Here is a tiny trained network, its code and every weight. The questions are about switching its units off for an input and a class, where a switched-off unit gives its printed mean instead of its output.

import numpy as np


def w(rows, s, z=0):
    codes = np.array(rows[::2]) - 128.0
    scale = np.full(codes.shape[1], s)
    scale[-1] = z or s
    return codes * scale


def f(y):
    return y / 2 * (1 + np.tanh(0.7978845608 * (y + 0.044715 * y**3)))


def log_softmax(a):
    a = a - a.max(-1, keepdims=True)
    return a - np.log(np.exp(a).sum(-1, keepdims=True))


def net(x, mask):
    res = np.array(x, float).reshape(1, 5) / 4 @ E
    y = f(res @ A[0][:, :-1].T + A[0][:, -1])
    res = res + np.where(mask, y, B[0][:, -1]) @ B[0][:, :-1]
    return log_softmax(res[-1] @ U[:, :-1].T + U[:, -1])


A, B = {}, {}
E = w([
[96,181,146,107,62,60,173,79,22,95],'x0',
[102,120,187,82,224,120,172,50,220,54],'x1',
[89,2,174,112,71,124,140,191,125,79],'x2',
[171,147,232,171,196,58,79,169,98,124],'x3',
[30,145,118,150,246,182,158,201,76,147],'x4',
],0.0088)
A[0] = w([
[169,195,107,157,170,116,124,60,125,170,108],'N0',
[122,152,153,130,118,94,200,79,41,125,68],'N1',
[128,132,176,96,184,97,140,99,159,87,62],'N2',
[174,133,179,159,153,105,94,148,111,130,73],'N3',
[175,140,207,163,158,83,61,149,102,120,96],'N4',
[162,101,93,149,145,163,112,159,212,148,69],'N5',
[129,103,27,53,98,160,134,91,146,153,90],'N6',
[152,147,99,141,59,127,90,202,76,213,97],'N7',
[115,136,192,100,162,113,152,93,160,104,32],'N8',
[169,191,100,149,162,148,142,84,119,133,111],'N9',
[108,57,165,107,95,123,107,146,137,89,108],'N10',
[184,105,134,112,79,120,103,87,147,113,4],'N11',
[162,128,188,122,164,77,105,141,130,121,87],'N12',
[209,89,116,95,73,88,81,61,165,120,32],'N13',
[135,135,120,164,98,114,104,156,109,168,56],'N14',
[93,135,179,64,169,116,165,77,201,80,94],'N15',
[103,155,145,100,94,80,183,74,35,101,22],'N16',
[122,125,154,128,155,133,166,100,153,116,75],'N17',
[111,85,150,116,104,91,146,186,123,84,70],'N18',
[149,141,162,168,143,109,102,152,137,116,32],'N19',
[160,91,144,167,153,173,77,138,175,177,58],'N20',
[115,86,146,115,108,110,165,171,106,78,115],'N21',
[84,67,176,126,92,150,132,154,134,116,110],'N22',
[92,116,56,106,96,190,170,90,150,111,115],'N23',
[94,134,125,57,153,128,179,81,178,85,74],'N24',
[138,190,72,117,161,112,99,85,122,166,88],'N25',
[121,127,56,104,112,152,189,124,158,103,116],'N26',
[81,169,122,119,95,76,153,114,84,85,18],'N27',
[2,127,105,141,216,173,162,181,66,132,17],'N28',
],0.01,0.0025)
B[0] = w([
[180,71,51,82,180,122,166,144,110,135,196],'N0',
[132,185,157,69,122,174,129,135,193,188,190],'N1',
[133,98,135,161,104,157,87,203,117,97,192],'N2',
[96,139,172,130,132,125,165,114,87,100,169],'N3',
[61,144,172,140,162,128,199,81,59,65,198],'N4',
[94,196,194,51,137,174,132,134,196,215,186],'N5',
[60,123,183,125,139,127,176,88,64,73,197],'N6',
[146,76,117,170,52,199,45,195,106,88,229],'N7',
[122,110,116,158,96,164,73,170,109,125,181],'N8',
[204,82,59,102,156,122,173,166,129,113,179],'N9',
[173,103,63,103,185,119,162,148,124,159,188],'N10',
[130,161,106,197,142,57,88,83,149,159,173],'N11',
[60,152,184,118,152,140,149,112,49,93,174],'N12',
[125,161,105,187,136,33,101,56,154,159,208],'N13',
[120,101,131,145,84,158,84,160,101,129,162],'N14',
[140,78,92,162,61,167,56,169,123,114,221],'N15',
[116,168,173,80,138,166,119,133,191,169,205],'N16',
[130,101,85,157,70,153,89,155,115,133,158],'N17',
[169,114,101,102,170,127,160,142,126,117,176],'N18',
[89,121,164,110,144,153,152,105,107,99,150],'N19',
[107,182,174,83,140,159,135,136,191,164,181],'N20',
[194,123,75,100,177,124,172,161,147,150,178],'N21',
[201,87,51,76,196,124,187,114,133,132,186],'N22',
[64,156,170,133,166,134,172,83,60,59,197],'N23',
[139,109,140,142,71,145,83,188,99,122,194],'N24',
[164,68,73,107,171,118,157,168,133,112,181],'N25',
[76,146,174,145,148,137,164,116,72,84,175],'N26',
[116,170,155,96,158,167,105,154,174,176,175],'N27',
[126,162,108,222,127,2,64,49,163,174,253],'N28',
],0.0084,0.012)
U = w([
[140,91,117,166,59,167,61,175,95,106,145],'0',
[82,134,172,138,144,120,180,109,56,78,233],'1',
[134,144,108,191,129,6,82,86,156,158,73],'2',
[201,91,63,98,177,115,183,155,122,130,182],'3',
[116,167,179,83,129,174,120,146,207,179,2],'4',
],0.014,0.00079)

Each question gives the input, the list of numbers given to net, and the class t.
The units are the neurons (one row each of A and B). Each row of codes is followed by its name. A weight is (code - 128) times the scale printed after its matrix; where a second scale follows, it is the last column's (A, B and U).
mask holds one flag per neuron, in row order. A switched-off neuron (its flag False) gives its mean, the last column of its row in B, instead of its output. The means were averaged over made-up inputs and are rounded, as every weight is.
A unit's drop is (log p(t) with every unit on - log p(t) with that unit switched off) / (log p(t) with every unit on - log p(t) with every unit switched off).
The circuit of an input: a set's keep is (log p(t) with only the set's units on - log p(t) with every unit switched off) / (log p(t) with every unit on - log p(t) with every unit switched off). Starting from the 12 units with the biggest drops (on a tie, the unit counted first), units are removed one at a time, each time the one whose removal leaves the highest keep (on an exact tie, the one counted first), for as long as the keep stays at least 0.8.
circuit, biggest first: the units of the circuit, biggest drop first
unit that matters most: the unit with the biggest drop
top k neurons: the k neurons with the biggest drops, biggest first
drop when u is switched off: that unit's drop, to one decimal
input [8,-5,-8,-2,5], class 3: top 4 neurons => (N0 N25 N9 N5)
input [0,6,3,-5,-5], class 0: top 2 neurons => (N15 N28)
input [0,-1,2,-3,8], class 2: circuit, biggest first => (N28)
input [7,-4,3,-7,0], class 1: top 3 neurons => (N23 N6 N26)
input [-2,4,1,-7,-7], class 1: top 4 neurons => (N6 N23 N28 N26)
input [-3,-6,-8,-5,-2], class 3: top 4 neurons => (N0 N25 N9 N15)
input [-6,7,-4,-2,-6], class 0: top 3 neurons => (N15 N28 N24)
input [7,-6,1,0,-6], class 4: top 3 neurons => (N16 N1 N28)
input [8,7,-4,2,2], class 4: top 4 neurons => (N1 N16 N27 N7)
input [5,7,-8,5,2], class 3: top 3 neurons => (N0 N9 N7)
input [-1,-3,-7,-8,-6], class 1: top 2 neurons => (N6 N23)
input [7,-3,-1,5,2], class 4: top 2 neurons => (N1 N16)
input [-4,-4,7,6,-7], class 2: top 4 neurons => (N13 N11 N0 N9)
input [-2,-3,-8,-2,-6], class 3: circuit, biggest first => (N0)
input [7,4,-4,7,-4], class 1: top 2 neurons => (N4 N12)
input [4,3,4,1,-5], class 2: top 3 neurons => (N13 N11 N0)
input [8,5,1,-7,8], class 2: top 3 neurons => (N28 N5 N20)
input [-1,8,-6,-6,7], class 0: drop when N15 is switched off => 0.2
input [3,-7,8,5,0], class 3: drop when N21 is switched off => 0.4
input [5,7,2,-5,5], class 0: unit that matters most => N15
input [8,-6,3,1,8], class 2: drop when N20 is switched off => 0.1
input [3,-1,0,8,-3], class 1: drop when N16 is switched off => 0.0
